Below are the code and all the weights of a small trained network. Each question names an input and a target symbol and asks about switching units off, where a switched-off unit gives its printed mean instead of its output.

import numpy as np


def w(rows, s, z=0):
    codes = np.array(rows[::2]) - 128.0
    scale = np.full(codes.shape[1], s)
    scale[-1] = z or s
    return codes * scale


def norm(h):
    return h / np.sqrt((h * h).mean(-1, keepdims=True) + 1e-5)


def softmax(a):
    e = np.exp(a - a.max(-1, keepdims=True))
    return e / e.sum(-1, keepdims=True)


def log_softmax(a):
    a = a - a.max(-1, keepdims=True)
    return a - np.log(np.exp(a).sum(-1, keepdims=True))


def net(x, mask):
    ids = ['αδζηθξτφψω'.index(c) for c in x.split()]
    T = len(ids)
    res = E[ids] + P[:T]
    u = 0
    for l in range(3):
        r = norm(res)
        for j in range(2):
            rows = slice(4 * j, 4 * j + 4)
            q, k, v = (r @ M[l][rows].T for M in (Q, K, V))
            z = softmax(np.where(np.tri(T) > 0, q @ k.T / 4**0.5, -1e9)) @ v
            o = O[l][rows]
            res = res + np.where(mask[u + j], z, o[:, -1]) @ o[:, :-1]
        u += 2
    return log_softmax(norm(res)[-1] @ U[:, :-1].T + U[:, -1])


Q, K, V, O = {}, {}, {}, {}
E = w([
[111,152,150,75,89,103,93],'α',
[97,145,156,104,183,207,87],'δ',
[139,209,242,95,143,119,81],'ζ',
[196,95,242,104,125,165,78],'η',
[172,212,120,196,92,109,39],'θ',
[213,174,153,97,107,165,143],'ξ',
[154,89,68,97,242,4,93],'τ',
[136,22,109,141,115,191,149],'φ',
[164,108,186,225,36,139,167],'ψ',
[8,64,152,161,180,194,174],'ω',
],0.022)
P = w([
[148,109,64,125,177,12,195],'0',
[89,100,212,111,83,147,67],'1',
[93,107,216,113,82,149,75],'2',
[90,128,216,106,54,157,72],'3',
[91,154,223,125,84,131,62],'4',
[104,182,234,131,88,155,17],'5',
],0.011)
Q[0] = w([
[122,150,2,129,118,118,241],'L0H1',
[143,109,222,118,166,130,45],'L0H1',
[117,122,160,121,146,126,94],'L0H1',
[151,128,150,139,143,149,108],'L0H1',
[149,94,126,172,109,129,161],'L0H2',
[137,177,173,138,133,129,85],'L0H2',
[161,133,118,122,122,80,158],'L0H2',
[160,90,144,63,131,123,42],'L0H2',
],0.099)
K[0] = w([
[89,187,234,150,41,254,93],'L0H1',
[124,48,86,91,244,39,160],'L0H1',
[125,100,106,128,180,136,152],'L0H1',
[160,131,127,102,127,76,149],'L0H1',
[112,136,115,169,70,177,145],'L0H2',
[146,135,140,156,173,23,121],'L0H2',
[162,191,113,106,55,151,79],'L0H2',
[192,25,58,67,187,54,175],'L0H2',
],0.059)
V[0] = w([
[121,126,47,4,170,139,102],'L0H1',
[117,54,130,179,25,79,117],'L0H1',
[79,112,58,121,254,203,142],'L0H1',
[65,142,166,128,224,111,53],'L0H1',
[163,54,98,129,116,105,50],'L0H2',
[210,162,121,152,119,149,148],'L0H2',
[88,169,131,179,129,70,140],'L0H2',
[97,103,177,122,90,170,170],'L0H2',
],0.069)
O[0] = w([
[85,2,87,131,68,89,109,253],'L0H1',
[101,190,167,202,166,191,43,71],'L0H1',
[173,17,62,92,234,107,194,113],'L0H1',
[105,54,183,177,172,72,217,157],'L0H1',
[152,125,204,131,186,82,103,189],'L0H2',
[231,117,110,120,100,121,143,130],'L0H2',
[123,110,80,197,127,148,143,127],'L0H2',
[123,82,156,83,126,203,138,57],'L0H2',
],0.049,0.047)
Q[1] = w([
[148,174,100,131,176,105,79],'L1H1',
[95,107,189,193,154,99,147],'L1H1',
[163,191,195,110,142,164,180],'L1H1',
[147,255,109,174,110,136,155],'L1H1',
[130,106,82,136,91,114,127],'L1H2',
[143,161,111,201,101,40,86],'L1H2',
[155,86,154,87,71,220,114],'L1H2',
[209,135,114,163,109,46,130],'L1H2',
],0.08)
K[1] = w([
[115,185,170,19,188,253,76],'L1H1',
[63,19,138,129,78,143,175],'L1H1',
[130,146,108,183,71,211,103],'L1H1',
[186,165,118,71,106,217,93],'L1H1',
[128,115,211,133,121,145,177],'L1H2',
[135,14,166,22,157,231,134],'L1H2',
[118,93,126,138,95,19,126],'L1H2',
[67,90,147,91,165,164,172],'L1H2',
],0.061)
V[1] = w([
[124,172,136,103,110,85,79],'L1H1',
[129,109,91,104,153,138,107],'L1H1',
[153,63,79,107,103,157,159],'L1H1',
[132,124,172,159,30,122,254],'L1H1',
[161,89,148,195,101,206,173],'L1H2',
[213,120,135,141,119,113,128],'L1H2',
[125,91,190,113,119,163,65],'L1H2',
[78,127,85,127,118,146,102],'L1H2',
],0.069)
O[1] = w([
[150,94,150,132,47,188,138,225],'L1H1',
[145,129,125,130,128,128,63,102],'L1H1',
[119,183,120,62,160,112,55,129],'L1H1',
[57,219,118,3,175,92,252,181],'L1H1',
[149,60,41,72,157,127,191,31],'L1H2',
[193,145,85,93,134,88,138,148],'L1H2',
[190,115,157,92,116,211,136,253],'L1H2',
[108,114,136,169,61,160,104,187],'L1H2',
],0.041,0.018)
Q[2] = w([
[153,230,174,148,69,149,102],'L2H1',
[28,135,106,107,181,143,166],'L2H1',
[60,59,145,105,200,60,209],'L2H1',
[195,236,248,78,62,195,80],'L2H1',
[140,175,142,136,155,171,102],'L2H2',
[103,20,168,156,255,65,137],'L2H2',
[181,149,174,222,120,145,119],'L2H2',
[133,36,99,216,227,55,47],'L2H2',
],0.059)
K[2] = w([
[88,162,140,138,146,62,136],'L2H1',
[181,134,152,46,145,132,86],'L2H1',
[145,85,126,43,114,198,125],'L2H1',
[146,75,165,243,147,14,103],'L2H1',
[165,176,185,99,182,120,92],'L2H2',
[53,2,158,100,165,140,190],'L2H2',
[170,112,184,130,147,105,22],'L2H2',
[128,72,135,72,161,178,166],'L2H2',
],0.058)
V[2] = w([
[178,142,86,67,161,129,111],'L2H1',
[105,116,164,145,182,114,93],'L2H1',
[169,149,83,152,129,222,140],'L2H1',
[170,108,165,185,119,63,124],'L2H1',
[220,192,71,192,186,50,153],'L2H2',
[152,132,254,88,181,112,129],'L2H2',
[88,181,121,39,178,68,83],'L2H2',
[15,143,54,176,170,173,111],'L2H2',
],0.091)
O[2] = w([
[167,130,120,76,120,157,96,87],'L2H1',
[148,117,124,155,170,144,176,22],'L2H1',
[101,74,185,78,155,123,96,156],'L2H1',
[161,148,126,164,159,83,124,167],'L2H1',
[138,151,148,117,184,23,70,95],'L2H2',
[200,186,158,125,180,174,167,116],'L2H2',
[157,188,151,131,98,163,61,72],'L2H2',
[2,165,105,172,121,138,125,1],'L2H2',
],0.083,0.036)
U = w([
[99,208,190,141,171,204,77,202],'α',
[138,1,73,36,145,79,215,3],'δ',
[134,111,128,31,53,111,72,188],'ζ',
[119,152,217,168,135,6,112,111],'η',
[91,153,51,99,255,173,86,204],'θ',
[69,246,130,19,115,122,218,73],'ξ',
[151,156,64,151,134,135,139,101],'τ',
[180,27,118,184,168,180,66,85],'φ',
[20,77,156,156,66,143,180,153],'ψ',
[205,152,193,98,163,177,233,128],'ω',
],0.0069,0.0034)

Each question gives the input, a string of symbols that net reads in full, and the target symbol t.
The units are the heads (4 rows each of Q, K, V and O). Each row of codes is followed by its name. A weight is (code - 128) times the scale printed after its matrix; where a second scale follows, it is the last column's (O and U).
mask holds one flag per head, layer by layer. A switched-off head (its flag False) gives its mean, the last column of its rows in O, instead of its output. The means were averaged over made-up inputs and are rounded, as every weight is.
A unit's drop is (log p(t) with every unit on - log p(t) with that unit switched off) / (log p(t) with every unit on - log p(t) with every unit switched off).
The circuit of an input: a set's keep is (log p(t) with only the set's units on - log p(t) with every unit switched off) / (log p(t) with every unit on - log p(t) with every unit switched off). Starting from all 6 units, units are removed one at a time, each time the one whose removal leaves the highest keep (on an exact tie, the one counted first), for as long as the keep stays at least 0.8.
circuit, biggest first: the units of the circuit, biggest drop first
most important unit: the unit with the biggest drop
which heads matter: for each layer, one digit per head in row order, 1 if its drop is at least 0.15 and else 0, layers parted by /
input δ τ δ, target η: most important unit : L0H1
input ζ ξ φ ψ ζ, target ξ: circuit, biggest first : L1H1; L0H1
input ξ ω η δ δ η, target ζ: which heads matter : 11 / 00 / 00
input ζ η ξ ψ δ ξ, target ξ: which heads matter : 10 / 10 / 00
input ξ θ θ ξ φ τ, target ω: circuit, biggest first : L0H2; L2H2
input η ξ ψ ψ, target ω: which heads matter : 11 / 00 / 01
input τ ξ φ, target ω: circuit, biggest first : L0H2; L2H2
input η θ ψ ξ, target ω: circuit, biggest first : L0H2; L0H1; L2H2
input ψ ξ α δ ξ τ, target η: which heads matter : 11 / 10 / 01
input ξ α η τ ω, target ψ: which heads matter : 01 / 00 / 01
input α α θ, target ψ: circuit, biggest first : L0H1; L2H2
input ω φ ξ ζ, target θ: which heads matter : 11 / 10 / 01
input η α α ψ ξ, target ω: which heads matter : 11 / 00 / 01
input θ ξ α, target η: circuit, biggest first : L0H2; L0H1; L2H2
input ξ ω ξ δ, target ζ: most important unit : L0H2
input θ ξ ψ α, target η: circuit, biggest first : L0H1; L0H2; L2H2
input φ θ φ α η α, target φ: which heads matter : 10 / 10 / 00
input ω θ η ξ ξ, target θ: circuit, biggest first : L0H1; L1H1; L2H2; L0H2
input ψ ξ ξ ψ ζ ψ, target α: which heads matter : 10 / 00 / 00
input δ δ τ η, target η: circuit, biggest first : L0H1; L2H2; L0H2; L1H1
input θ η α ω ψ, target η: most important unit : L0H1
input θ δ ψ ξ ξ, target η: circuit, biggest first : L0H1; L0H2; L2H2
input θ η η ζ, target η: circuit, biggest first : L0H2; L0H1; L2H2
input φ ξ τ ξ φ ζ, target ω: circuit, biggest first : L2H2; L0H2
input τ ζ δ φ η ζ, target ω: which heads matter : 01 / 00 / 01
input φ α δ ζ δ φ, target φ: circuit, biggest first : L0H1; L1H1
input τ δ ζ, target η: which heads matter : 01 / 00 / 01
